S: [133, 176, 134, 110, 51, 118, 82, 129, 106, 96, 167, 188, 99, 136, 102, 128, 163, 122, 169, 82, 76, 106]
N: [176, 133, 110, 51, 134, 103, 132, 137, 134, 100, 83, 114, 112, 119, 105, 128, 153, 140, 142, 98, 72, 108]
T: [114, 89, 186, 184, 140, 165, 79, 125, 125, 25, 103, 142, 169, 64, 124, 86, 98, 91, 103, 166, 171, 106]
E: [100, 96, 165, 154, 109, 154, 122, 115, 109, 152, 144, 117, 150, 139, 154, 102, 115, 125, 127, 150, 186, 162]
U: [132, 176, 135, 110, 51, 118, 82, 137, 134, 96, 164, 188, 96, 136, 100, 128, 161, 124, 172, 82, 76, 106]
J: [103, 195, 151, 141, 180, 145, 173, 111, 75, 199, 144, 40, 171, 76, 110, 59, 125, 130, 132, 112, 146, 158]
which: [96, 136, 100, 128, 161, 124, 172, 82, 76, 106]  U
which: [176, 133, 110, 51, 134, 103, 132, 137, 134, 100, 83, 114, 112, 119, 105, 128, 153, 140, 142, 98, 72, 108]  N
which: [133, 176, 134, 110, 51]  S

D: [152, 40, 54, 166, 228]
L: [121, 40, 73, 155, 141]
H: [50, 135, 190, 155, 141]
B: [50, 135, 190, 155, 134]
which: [54, 166, 228]  D
which: [50, 135, 190, 155, 141]  H

W: [139, 155, 114, 84, 148, 49, 121, 117, 59, 218, 135, 169, 128, 162, 90, 132, 103, 158, 119, 168, 126, 96, 218, 170, 116, 176, 151, 143]
X: [127, 167, 94, 150, 145, 163, 93, 156, 74, 112, 109, 176, 105, 142, 198, 61, 143, 65, 108, 141, 118, 126, 67, 112, 100, 73, 68, 162]
F: [167, 223, 174, 118, 137, 219, 170, 176, 74, 105, 109, 112, 156, 137, 60, 97, 221, 142, 125, 235, 118, 135, 189, 156, 178, 95, 68, 162]
which: [167, 94, 150, 145, 163, 93, 156]  X
which: [176, 74, 105, 109, 112, 156]  F
which: [127, 167, 94, 150, 145, 163, 93, 156, 74, 112, 109, 176, 105, 142, 198, 61, 143, 65, 108, 141, 118, 126, 67, 112, 100, 73, 68, 162]  X
which: [59, 218, 135, 169]  W
which: [74, 112, 109]  X

M: [143, 147, 146, 172, 122, 142, 182, 107, 101, 148, 133, 156, 146, 112, 151, 59, 145, 110]
Z: [89, 112, 124, 131, 135, 142, 107, 101, 156, 182, 133, 148, 120, 142, 119, 122, 134, 94]
Q: [89, 112, 124, 131, 142, 101, 148, 182, 133, 107, 122, 82, 120, 142, 119, 122, 134, 230]
which: [142, 182, 107, 101, 148, 133, 156]  M
which: [89, 112, 124, 131, 135, 142, 107, 101, 156, 182, 133, 148, 120, 142, 119, 122, 134, 94]  Z
which: [122, 142, 182, 107, 101, 148, 133]  M
which: [146, 112]  M
which: [101, 148, 182, 133, 107]  Q
which: [122, 134, 230]  Q
which: [131, 142, 101, 148, 182, 133]  Q

Rubeg: [88, 111, 105, 131, 152, 160, 179, 135, 137, 111, 144, 158, 156, 135, 95, 157, 124, 164, 138, 109, 132, 159, 153, 146, 176, 164, 83, 134, 126, 108, 117, 83, 130, 158, 84, 137, 150, 117, 184, 127, 117, 170, 126, 92, 175, 85, 112, 167, 175, 103, 147, 132, 122, 93, 137, 179, 117]
sazur: [129, 128, 38, 114, 99, 105, 132, 104, 112, 98, 108, 159, 161, 126, 184, 118, 99, 108, 168, 155, 135, 121, 81, 139, 105, 203, 96, 66, 165, 131, 139, 133, 141, 114, 156, 118, 50, 117, 188, 101, 190, 120, 103, 108, 131, 116, 99, 195, 52, 157, 118, 135, 149, 168, 154, 182, 126]
figi: [132, 127, 124, 63, 157, 123, 117, 124, 118, 159, 119, 128, 150, 134, 144, 144, 140, 109, 122, 129, 185, 128, 101, 103, 135, 121, 116, 88, 121, 116, 102, 118, 100, 141, 112, 92, 108, 131, 159, 125, 109, 122, 100, 196, 139, 128, 142, 130, 160, 125, 140, 141, 146, 141, 120, 175, 160]
roli: [100, 187, 159, 120, 182, 104, 113, 104, 109, 157, 124, 105, 127, 150, 174, 157, 112, 159, 112, 106, 118, 124, 140, 125, 125, 120, 124, 108, 124, 133, 98, 147, 121, 111, 146, 69, 103, 214, 160, 115, 114, 131, 134, 196, 141, 160, 130, 128, 125, 140, 142, 139, 121, 133, 133, 156, 118]
Meko: [90, 115, 99, 139, 154, 159, 186, 131, 135, 103, 142, 162, 163, 138, 102, 143, 126, 176, 138, 116, 125, 159, 157, 140, 185, 158, 88, 141, 124, 113, 120, 84, 126, 159, 98, 142, 144, 115, 183, 129, 117, 157, 132, 95, 177, 82, 115, 163, 176, 110, 155, 129, 126, 98, 155, 173, 118]
pazu: [130, 154, 108, 123, 156, 116, 131, 113, 109, 106, 126, 153, 161, 130, 136, 131, 139, 136, 124, 151, 118, 131, 116, 127, 144, 117, 124, 139, 118, 136, 141, 135, 96, 152, 162, 124, 85, 136, 148, 123, 114, 134, 123, 142, 133, 91, 120, 124, 136, 167, 131, 117, 163, 152, 180, 132, 132]
Tebal: [101, 180, 148, 118, 177, 107, 116, 106, 106, 177, 108, 147, 121, 117, 173, 125, 129, 114, 129, 110, 120, 126, 132, 125, 127, 123, 117, 106, 125, 130, 98, 138, 120, 114, 140, 73, 109, 194, 165, 115, 114, 133, 121, 185, 141, 148, 123, 136, 128, 137, 137, 138, 122, 133, 131, 162, 123]
voda: [123, 131, 64, 113, 117, 107, 135, 105, 112, 105, 109, 157, 157, 127, 174, 124, 106, 112, 159, 150, 137, 122, 83, 139, 107, 191, 95, 68, 156, 129, 127, 126, 140, 115, 149, 113, 61, 125, 189, 104, 168, 125, 103, 110, 132, 118, 99, 186, 62, 149, 119, 135, 144, 163, 147, 182, 127]
vutu: [130, 154, 108, 123, 156, 116, 131, 113, 109, 106, 126, 153, 161, 130, 136, 131, 139, 136, 124, 136, 118, 131, 116, 127, 144, 117, 124, 139, 118, 136, 141, 135, 96, 152, 162, 124, 85, 136, 148, 123, 114, 134, 123, 142, 133, 91, 120, 124, 136, 167, 131, 117, 163, 152, 180, 132, 132]
which: [116, 102, 118, 100, 141, 112, 92, 108, 131]  figi
which: [112, 105, 109, 157, 157, 127, 174, 124, 106, 112, 159, 150]  voda
which: [125, 129, 114, 129, 110, 120, 126]  Tebal
which: [196, 141, 160, 130, 128, 125, 140, 142, 139]  roli
which: [123, 117, 106, 125, 130, 98, 138, 120, 114]  Tebal
which: [161, 130, 136, 131, 139, 136, 124, 136, 118, 131]  vutu
which: [130, 154, 108, 123, 156, 116, 131, 113, 109, 106, 126, 153, 161, 130, 136, 131, 139, 136, 124, 136, 118, 131, 116, 127, 144, 117, 124, 139, 118, 136, 141, 135, 96, 152, 162, 124, 85, 136, 148, 123, 114, 134, 123, 142, 133, 91, 120, 124, 136, 167, 131, 117, 163, 152, 180, 132, 132]  vutu

Y: [105, 141, 131, 82, 209, 132, 135, 142]
A: [122, 140, 173, 58, 221, 189, 119, 125]
C: [140, 173, 58, 219, 189, 119, 125, 113]
G: [98, 109, 56, 158, 140, 32, 163, 176]
K: [170, 86, 192, 111, 130, 214, 109, 121]
which: [86, 192, 111, 130, 214, 109]  K
which: [173, 58, 219, 189, 119, 125, 113]  C
which: [140, 173, 58, 219, 189, 119, 125, 113]  C
which: [82, 209, 132, 135, 142]  Y
which: [140, 173, 58, 221, 189, 119, 125]  A

golol: [144, 177, 49, 55, 64, 92, 88, 131, 72, 95, 122, 40, 93]
damit: [59, 85, 106, 104, 119, 42, 107, 82, 132, 122, 97, 115, 120]
zuz: [177, 144, 68, 80, 89, 158, 92, 158, 77, 100, 142, 78, 101]
tofut: [177, 154, 68, 80, 84, 167, 92, 163, 86, 100, 163, 65, 98]
which: [97, 115, 120]  damit
which: [177, 144]  zuz
which: [42, 107]  damit
which: [177, 154, 68, 80, 84, 167, 92, 163, 86, 100]  tofut
which: [177, 144, 68, 80, 89]  zuz
which: [144, 68, 80, 89, 158, 92, 158, 77, 100]  zuz

mafo: [66, 73, 182, 194]
zoda: [191, 177, 59, 68]
nusas: [82, 78, 193, 187]
kol: [69, 184, 72, 178]
zomep: [76, 65, 183, 191]
ker: [94, 73, 179, 167]
fidu: [199, 177, 63, 38]
gubiv: [117, 77, 185, 132]
Kiruv: [51, 173, 64, 196]
sazu: [143, 170, 27, 123]
which: [66, 73]  mafo
which: [76, 65, 183]  zomep
which: [77, 185, 132]  gubiv
which: [59, 68]  zoda
which: [77, 185]  gubiv

Pudos: [122, 94, 113, 91, 158, 172, 162, 85, 191, 82, 142, 111, 162, 134, 133]
migi: [130, 145, 148, 135, 92, 101, 194, 163, 78, 131, 131, 141, 156, 119, 110]
pubut: [122, 94, 113, 91, 158, 172, 162, 107, 98, 91, 114, 137, 131, 128, 158]
sazed: [107, 133, 114, 181, 137, 112, 87, 123, 140, 141, 112, 148, 131, 146, 76]
togel: [149, 136, 135, 136, 118, 157, 77, 106, 188, 133, 136, 146, 148, 121, 108]
dip: [130, 145, 148, 135, 92, 101, 194, 163, 78, 153, 149, 125, 112, 120, 143]
duri: [150, 133, 132, 138, 116, 149, 72, 104, 184, 133, 139, 147, 144, 122, 107]
tiz: [146, 160, 150, 126, 118, 41, 82, 153, 132, 158, 121, 119, 98, 145, 118]
tege: [140, 123, 123, 136, 142, 159, 103, 100, 198, 117, 121, 124, 161, 120, 114]
Kagi: [115, 166, 187, 121, 67, 113, 156, 167, 87, 181, 124, 86, 103, 118, 152]
fol: [130, 95, 105, 156, 156, 155, 123, 78, 201, 89, 127, 113, 154, 127, 126]
which: [160, 150, 126, 118, 41, 82, 153, 132, 158]  tiz
which: [95, 105, 156]  fol
which: [141, 112]  sazed

